Below is a small trained network, with its code and all its weights. Each question gives an input and a target symbol and asks what happens when units are switched off, that is, made to give their printed mean instead of their output.

import numpy as np


def w(rows, s, z=0):
    codes = np.array(rows[::2]) - 128.0
    scale = np.full(codes.shape[1], s)
    scale[-1] = z or s
    return codes * scale


def f(y):
    return y / 2 * (1 + np.tanh(0.7978845608 * (y + 0.044715 * y**3)))


def softmax(a):
    e = np.exp(a - a.max(-1, keepdims=True))
    return e / e.sum(-1, keepdims=True)


def log_softmax(a):
    a = a - a.max(-1, keepdims=True)
    return a - np.log(np.exp(a).sum(-1, keepdims=True))


def net(x, mask):
    ids = ['ΘΣΨγηξτω'.index(c) for c in x.split()]
    T = len(ids)
    res = E[ids] + P[:T]
    u = 0
    for l in range(2):
        q, k, v = (res @ M[l].T for M in (Q, K, V))
        z = softmax(np.where(np.tri(T) > 0, q @ k.T / 2**0.5, -1e9)) @ v
        res = res + np.where(mask[u], z, O[l][:, -1]) @ O[l][:, :-1]
        u += 1
        y = f(res @ A[l][:, :-1].T + A[l][:, -1])
        res = res + np.where(mask[u : u + 8], y, B[l][:, -1]) @ B[l][:, :-1]
        u += 8
    return log_softmax(res[-1] @ U[:, :-1].T + U[:, -1])


Q, K, V, O, A, B = {}, {}, {}, {}, {}, {}
E = w([
[10,64,77,166],'Θ',
[83,138,88,218],'Σ',
[69,250,82,91],'Ψ',
[114,195,204,97],'γ',
[136,240,142,207],'η',
[88,56,162,122],'ξ',
[178,132,193,175],'τ',
[92,119,163,87],'ω',
],0.016)
P = w([
[161,45,144,75],'0',
[148,62,177,129],'1',
[170,45,184,121],'2',
[124,100,170,143],'3',
[105,119,180,151],'4',
[92,137,196,146],'5',
[73,149,202,151],'6',
[68,159,228,150],'7',
[61,180,227,152],'8',
[54,181,254,153],'9',
[68,156,236,142],'10',
[88,141,236,153],'11',
],0.0051)
Q[0] = w([
[97,74,254,136],'L0H0',
[164,111,28,53],'L0H0',
],0.0077)
K[0] = w([
[79,253,203,42],'L0H0',
[159,51,45,153],'L0H0',
],0.0074)
V[0] = w([
[241,57,109,167],'L0H0',
[97,2,170,113],'L0H0',
],0.0067)
O[0] = w([
[159,133,221,162,3],'L0H0',
[2,210,165,41,215],'L0H0',
],0.009,0.0015)
A[0] = w([
[162,168,149,178,174],'L0N0',
[41,178,155,95,40],'L0N1',
[13,17,160,150,43],'L0N2',
[148,145,197,132,51],'L0N3',
[62,119,186,155,64],'L0N4',
[127,45,160,124,254],'L0N5',
[99,177,2,113,129],'L0N6',
[55,98,129,139,84],'L0N7',
],0.0078,0.0035)
B[0] = w([
[124,78,177,122,205],'L0N0',
[167,117,108,138,202],'L0N1',
[125,93,85,125,255],'L0N2',
[159,110,120,90,166],'L0N3',
[135,8,148,129,205],'L0N4',
[62,138,113,142,241],'L0N5',
[190,169,127,98,148],'L0N6',
[166,70,82,92,185],'L0N7',
],0.013,0.0045)
Q[1] = w([
[11,47,234,165],'L1H0',
[112,1,108,51],'L1H0',
],0.0071)
K[1] = w([
[114,144,2,161],'L1H0',
[88,35,64,73],'L1H0',
],0.0061)
V[1] = w([
[183,110,255,49],'L1H0',
[91,116,52,158],'L1H0',
],0.0048)
O[1] = w([
[168,137,126,131,19],'L1H0',
[3,155,196,163,255],'L1H0',
],0.011,0.0046)
A[1] = w([
[182,61,16,105,10],'L1N0',
[227,99,172,127,254],'L1N1',
[98,152,156,207,68],'L1N2',
[96,53,117,232,134],'L1N3',
[44,90,128,81,167],'L1N4',
[160,172,182,142,131],'L1N5',
[240,255,169,156,74],'L1N6',
[88,45,49,204,46],'L1N7',
],0.009,0.0071)
B[1] = w([
[61,124,202,96,134],'L1N0',
[77,229,163,136,183],'L1N1',
[191,39,76,154,153],'L1N2',
[172,134,124,173,231],'L1N3',
[146,103,72,152,248],'L1N4',
[106,2,198,46,152],'L1N5',
[170,56,115,158,151],'L1N6',
[191,115,194,63,200],'L1N7',
],0.0095,0.015)
U = w([
[88,88,110,152,195],'Θ',
[217,104,189,165,136],'Σ',
[172,177,37,77,154],'Ψ',
[192,73,108,88,2],'γ',
[141,140,197,206,111],'η',
[95,128,216,1,57],'ξ',
[63,183,66,126,236],'τ',
[235,181,28,212,122],'ω',
],0.0083,0.0077)

Each question gives the input, a string of symbols that net reads in full, and the target symbol t.
The units are the heads (2 rows each of Q, K, V and O) and the neurons (one row each of A and B). Each row of codes is followed by its name. A weight is (code - 128) times the scale printed after its matrix; where a second scale follows, it is the last column's (O, A, B and U).
mask holds one flag per unit, layer by layer, with each layer's heads first. A switched-off unit (its flag False) gives its mean, the last column of its rows in O or B, instead of its output. The means were averaged over made-up inputs and are rounded, as every weight is.
A unit's drop is (log p(t) with every unit on - log p(t) with that unit switched off) / (log p(t) with every unit on - log p(t) with every unit switched off).
The circuit of an input: a set's keep is (log p(t) with only the set's units on - log p(t) with every unit switched off) / (log p(t) with every unit on - log p(t) with every unit switched off). Starting from the 12 units with the biggest drops (on a tie, the unit counted first), units are removed one at a time, each time the one whose removal leaves the highest keep (on an exact tie, the one counted first), for as long as the keep stays at least 0.8.
units of the circuit, in order: the units of the circuit, biggest drop first
k most important neurons: the k neurons with the biggest drops, biggest first
k most important neurons of layer l: the k neurons of layer l with the biggest drops, biggest first
drop of u: that unit's drop, to one decimal
input Ψ Ψ Ψ, target ω: 3 most important neurons => [L0N6, L1N6, L0N4]
input η τ τ η τ τ τ Σ, target Σ: units of the circuit, in order => [L0H0, L1N7]
input Θ η Θ τ τ ξ τ Σ η, target Σ: units of the circuit, in order => [L0N5, L1H0, L0N0]
input Θ Θ η τ Σ ω ω, target τ: units of the circuit, in order => [L1N5, L1N7]
input τ τ τ τ Θ, target Σ: units of the circuit, in order => [L1N7, L1N3]
input τ τ τ Ψ τ τ ω ω τ τ ω Ψ, target ω: units of the circuit, in order => [L1H0, L0N1]
input τ Θ τ ω τ τ τ τ τ Θ, target Σ: units of the circuit, in order => [L1N7, L1N3, L0N4]
input ξ η τ ξ τ ω ω τ η ω Σ, target ω: units of the circuit, in order => [L1N5, L1H0]
input Ψ ω γ, target τ: 2 most important neurons => [L1N7, L1N3]
input τ τ τ, target ξ: most important neuron => [L1N1]
input η τ τ, target η: 2 most important neurons => [L1N1, L1N7]
input τ γ ω τ Θ Θ, target γ: 3 most important neurons of layer 0 => [L0N7, L0N2, L0N4]
input τ τ γ τ τ τ τ η, target Σ: 2 most important neurons of layer 0 => [L0N2, L0N5]
input τ η τ, target η: 3 most important neurons of layer 1 => [L1N1, L1N7, L1N4]
input τ τ ω τ ξ τ, target ξ: 2 most important neurons of layer 0 => [L0N3, L0N2]
input τ Θ Θ ω τ τ, target Θ: most important neuron of layer 0 => [L0N2]
input Θ Θ τ τ ξ Θ τ τ Σ ξ Ψ, target Ψ: drop of L0N1 => -0.2
input ω Θ τ ω ξ τ ω, target τ: drop of L1N2 => 0.1
input Ψ Θ τ ω Σ, target ω: drop of L1N5 => 0.5
input γ Θ ω Θ ω Θ τ τ, target Θ: drop of L1H0 => 0.5
input τ Σ τ τ Σ, target Σ: most important neuron => [L1N7]
